Below is a small trained network, with its code and all its weights. Each question gives an input and a class and asks what happens when units are switched off, that is, made to give their printed mean instead of their output.

import numpy as np


def w(rows, s, z=0):
    codes = np.array(rows[::2]) - 128.0
    scale = np.full(codes.shape[1], s)
    scale[-1] = z or s
    return codes * scale


def f(y):
    return y / 2 * (1 + np.tanh(0.7978845608 * (y + 0.044715 * y**3)))


def log_softmax(a):
    a = a - a.max(-1, keepdims=True)
    return a - np.log(np.exp(a).sum(-1, keepdims=True))


def net(x, mask):
    res = np.array(x, float).reshape(1, 3) / 4 @ E
    y = f(res @ A[0][:, :-1].T + A[0][:, -1])
    res = res + np.where(mask, y, B[0][:, -1]) @ B[0][:, :-1]
    return log_softmax(res[-1] @ U[:, :-1].T + U[:, -1])


A, B = {}, {}
E = w([
[192,62,126,247,69],'x0',
[154,102,205,61,110],'x1',
[161,126,121,112,113],'x2',
],0.012)
A[0] = w([
[152,105,137,123,91,74],'n1',
[138,129,76,126,98,33],'n2',
[132,130,139,77,111,54],'n3',
[113,110,248,125,157,34],'n4',
[207,80,131,123,157,151],'n5',
[176,69,177,71,120,88],'n6',
[182,194,141,101,132,120],'n7',
[159,59,57,230,91,254],'n8',
[142,165,65,141,114,113],'n9',
[176,123,228,118,120,77],'n10',
[69,163,155,90,190,252],'n11',
[148,135,155,149,159,60],'n12',
[133,161,130,155,61,129],'n13',
[193,94,175,74,185,80],'n14',
[122,163,141,58,97,254],'n15',
[149,154,168,119,171,3],'n16',
],0.014,0.005)
B[0] = w([
[153,20,153,25,119,137],'n1',
[49,38,28,42,146,130],'n2',
[208,174,186,206,154,145],'n3',
[94,123,24,50,170,155],'n4',
[201,168,196,235,190,152],'n5',
[67,141,115,182,178,165],'n6',
[159,116,143,180,205,144],'n7',
[157,194,176,197,254,249],'n8',
[166,168,75,205,217,152],'n9',
[83,150,45,141,200,161],'n10',
[118,227,191,124,217,216],'n11',
[129,48,129,63,63,123],'n12',
[70,178,97,151,152,147],'n13',
[116,208,43,131,190,160],'n14',
[173,225,179,218,172,191],'n15',
[164,128,120,15,179,132],'n16',
],0.0082,0.019)
U = w([
[110,145,35,143,215,160],'0',
[126,134,201,148,196,254],'1',
[155,142,251,150,182,97],'2',
[175,165,198,157,133,159],'3',
[106,93,156,18,76,2],'4',
[225,99,120,64,72,2],'5',
[132,74,187,63,49,2],'6',
[193,87,126,85,125,2],'7',
],0.012,0.0051)

Each question gives the input, the list of numbers given to net, and the class t.
The units are the neurons (one row each of A and B). Each row of codes is followed by its name. A weight is (code - 128) times the scale printed after its matrix; where a second scale follows, it is the last column's (A, B and U).
mask holds one flag per neuron, in row order. A switched-off neuron (its flag False) gives its mean, the last column of its row in B, instead of its output. The means were averaged over made-up inputs and are rounded, as every weight is.
A unit's drop is (log p(t) with every unit on - log p(t) with that unit switched off) / (log p(t) with every unit on - log p(t) with every unit switched off).
The circuit of an input: a set's keep is (log p(t) with only the set's units on - log p(t) with every unit switched off) / (log p(t) with every unit on - log p(t) with every unit switched off). Starting from the 12 units with the biggest drops (on a tie, the unit counted first), units are removed one at a time, each time the one whose removal leaves the highest keep (on an exact tie, the one counted first), for as long as the keep stays at least 0.8.
circuit, biggest first: the units of the circuit, biggest drop first
most important unit: the unit with the biggest drop
k most important neurons: the k neurons with the biggest drops, biggest first
drop of u: that unit's drop, to one decimal
input [-2,4,-3], class 0: most important unit : n4
input [-8,2,0], class 2: circuit, biggest first : (n15, n11)
input [8,-7,-6], class 2: 4 most important neurons : (n8, n10, n4, n14)
input [-6,8,3], class 0: 3 most important neurons : (n14, n4, n10)
input [-8,-6,3], class 2: circuit, biggest first : (n11, n15)
input [1,-2,2], class 3: circuit, biggest first : (n10, n11, n6)
input [5,6,-4], class 0: circuit, biggest first : (n10, n4)
input [8,-7,6], class 2: 3 most important neurons : (n8, n5, n10)
input [-6,6,-1], class 0: 2 most important neurons : (n4, n14)
input [1,1,0], class 3: 2 most important neurons : (n11, n8)
input [-6,-3,4], class 2: drop of n15 : 0.1
input [-1,6,-5], class 0: drop of n4 : 0.2
input [-2,2,3], class 3: drop of n8 : 0.7
input [-5,6,0], class 0: circuit, biggest first : (n14)
input [-3,-2,3], class 3: drop of n8 : 0.4
